Small tables with named rows and columns. After each table, cells are looked up by row and column.

par:
,guker,todu,bof
nesaz,245,101,155
gifa,254,64,141
defe,8,190,122

What is the bof of defe in par?
122
What is the todu of nesaz in par?
101
What is the bof of gifa in par?
141
What is the guker of gifa in par?
254
What is the todu of defe in par?
190
What is the bof of nesaz in par?
155
What is the guker of defe in par?
8
What is the todu of gifa in par?
64
What is the guker of nesaz in par?
245
Row with the largest guker: gifa

geput.tsv
	fav	pezonib	zos
fizavar	181	186	163
nedo	42	184	171
reziv	195	216	185
netik	166	183	159
pirifus	201	140	162
dor	166	184	218
mor	177	138	157

fav of netik = 166
pezonib of nedo = 184
pezonib of reziv = 216
fav of reziv = 195
zos of fizavar = 163
zos of nedo = 171
fav of fizavar = 181
zos of mor = 157
zos of pirifus = 162
pezonib of mor = 138
zos of reziv = 185
pezonib of pirifus = 140
fav of dor = 166
pezonib of netik = 183
pezonib of dor = 184
fav of nedo = 42
pezonib of fizavar = 186
fav of pirifus = 201
fav of mor = 177

Table tok
cols = gufaris, ral, muf, farenol, fovevag, pif, siloni
vod: [161, 136, 35, 178, 201, 156, 154]
bopode: [162, 134, 32, 181, 202, 156, 155]
zib: [162, 131, 24, 186, 207, 158, 157]
rigadu: [162, 133, 28, 184, 204, 157, 156]
mubug: [162, 135, 33, 180, 201, 156, 154]

What is the gufaris of vod in tok? 161
What is the siloni of vod in tok? 154
What is the pif of vod in tok? 156
What is the farenol of mubug in tok? 180
What is the ral of rigadu in tok? 133
What is the fovevag of zib in tok? 207
What is the siloni of zib in tok? 157
What is the gufaris of mubug in tok? 162
What is the siloni of mubug in tok? 154
What is the ral of mubug in tok? 135
What is the muf of bopode in tok? 32
What is the fovevag of mubug in tok? 201
What is the ral of zib in tok? 131
What is the muf of rigadu in tok? 28
What is the muf of vod in tok? 35
What is the gufaris of bopode in tok? 162
What is the ral of bopode in tok? 134
What is the gufaris of rigadu in tok? 162
What is the pif of zib in tok? 158

Table mobube
	zor	bedo	lada	lugol	budemak	tuposab
sot	235	113	185	126	49	172
misof	163	190	150	188	159	159
zivezu	224	108	221	137	99	174
besen	151	172	201	188	227	170
seb	163	155	178	144	203	184
mafu	173	146	134	99	166	196
pulida	202	125	248	176	150	166
lefu	134	194	200	216	253	162
zoz	226	112	224	148	90	169
nef	180	166	149	155	135	170
suv	176	179	228	242	161	140
koriva	171	189	162	203	143	151
renam	169	175	166	178	162	164

zoz, lugol => 148
suv, bedo => 179
lefu, bedo => 194
sot, bedo => 113
koriva, zor => 171
seb, budemak => 203

Table bemus
	mitir	pir	keri	lif	lan	mobi
gezo	93	66	49	57	37	114
gur	116	145	30	175	55	39
kesivu	169	115	165	192	97	61
guged	70	164	46	50	144	188
todedi	28	104	34	34	159	148
levuli	156	110	164	24	101	146
pemume	98	185	168	177	114	42
betat	97	61	81	106	103	115
seti	154	140	98	185	104	23
kope	23	29	136	163	56	195

lan of gur: 55
pir of gezo: 66
keri of pemume: 168
keri of gezo: 49
keri of betat: 81
mitir of levuli: 156
pir of todedi: 104
pir of kesivu: 115
lan of kesivu: 97
Which row has the largest pir? pemume

sot
        livoba  didobit  tenodol  keva
teg        462      479      469   439
kifima     450      444      477   430
zigu       481      476      451   466
ped        448      460      436   478
vupur      143      754      150   751

zigu, didobit => 476
teg, tenodol => 469
ped, keva => 478
ped, livoba => 448
vupur, livoba => 143
zigu, tenodol => 451
zigu, livoba => 481
kifima, tenodol => 477
kifima, keva => 430
ped, didobit => 460
ped, tenodol => 436
vupur, keva => 751
vupur, tenodol => 150
teg, didobit => 479
teg, keva => 439
vupur, didobit => 754
teg, livoba => 462

fev
         kuno  botulu  vizarug  zesarum  nirenaf  lolo  diso  noken
sal        53      92      216      140      180   110   176    198
sogev     174     115       94      174       90    99    99     89
kig       186      78       82      205       68    64    78     70
tekipap   166     119      102      166       98   106   106     97
resofe    182      88       87      197       74    73    84     76
gek       238      73       30      206       42    73    37     38
ninez      52      92      217      140      181   109   177    199
feko       52      91      218      140      181   109   177    199
dolam     203      48       64      214       60    54    54     64

dolam, zesarum => 214
sogev, lolo => 99
kig, kuno => 186
kig, zesarum => 205
tekipap, diso => 106
feko, nirenaf => 181
gek, botulu => 73
kig, noken => 70
sogev, noken => 89
gek, lolo => 73

bire:
        motal  bilukod
dasi    68584    55173
mikima  65394    43883
dapo    21803    90280
ketoku  20786    88264
pipadu  47797    72560
bevo    50234    71744

dapo, bilukod => 90280
mikima, bilukod => 43883
dasi, motal => 68584
ketoku, motal => 20786
mikima, motal => 65394
pipadu, bilukod => 72560
pipadu, motal => 47797
Row with the largest bilukod: dapo

teradi.tsv
	sigidi	ziveri	zalelaz	nel	kud	pifot
zifet	-4803	2880	-1274	-1518	-463	-4803
dilu	-1267	-2035	655	-2202	-1157	-1267
gad	-4050	6957	-528	-3181	-1436	-4050
sopofu	2003	3269	2342	-3261	1377	2003
par	1395	111	-552	-727	-1043	1395
basisa	-4105	-251	-821	3098	-1989	-4105
bikav	-1589	-1646	-1656	-1698	-1778	-1589
tur	-5077	1326	-5287	-2348	-2516	-5077
tep	-2686	-1165	-347	-430	-714	-2686
ged	-1323	-2569	-1381	-512	-3636	-1323
zuzu	-2198	1073	-1908	-1412	1015	-2198

nel of basisa: 3098
kud of tur: -2516
pifot of basisa: -4105
ziveri of ged: -2569
nel of par: -727
nel of zifet: -1518
zalelaz of tep: -347
nel of zuzu: -1412
kud of gad: -1436
sigidi of zifet: -4803
sigidi of bikav: -1589
nel of sopofu: -3261
nel of ged: -512
kud of dilu: -1157
nel of bikav: -1698
zalelaz of bikav: -1656
pifot of bikav: -1589
ziveri of basisa: -251
sigidi of tur: -5077
ziveri of gad: 6957
Row with the largest ziveri: gad

nuz.tsv
	kaz	zibuse	gafalig	dekub	gumogu	vesina
tosu	209	102	110	109	118	129
bedam	84	141	147	144	148	174
nisamus	54	160	155	155	145	132
lileg	186	109	138	97	98	113
nusip	69	163	127	169	160	138
vasut	80	150	124	163	165	155
lor	66	155	157	154	149	153
kupinef	67	163	127	168	156	130
rosifud	196	100	136	98	112	140
dasofet	67	156	156	154	150	158

gumogu of bedam = 148
gafalig of nisamus = 155
kaz of rosifud = 196
gafalig of kupinef = 127
gumogu of nusip = 160
zibuse of vasut = 150
gumogu of lileg = 98
kaz of lor = 66
dekub of kupinef = 168
zibuse of dasofet = 156
zibuse of lileg = 109
gafalig of bedam = 147
dekub of vasut = 163
dekub of nisamus = 155
gumogu of lor = 149
vesina of tosu = 129
dekub of lileg = 97
zibuse of nisamus = 160

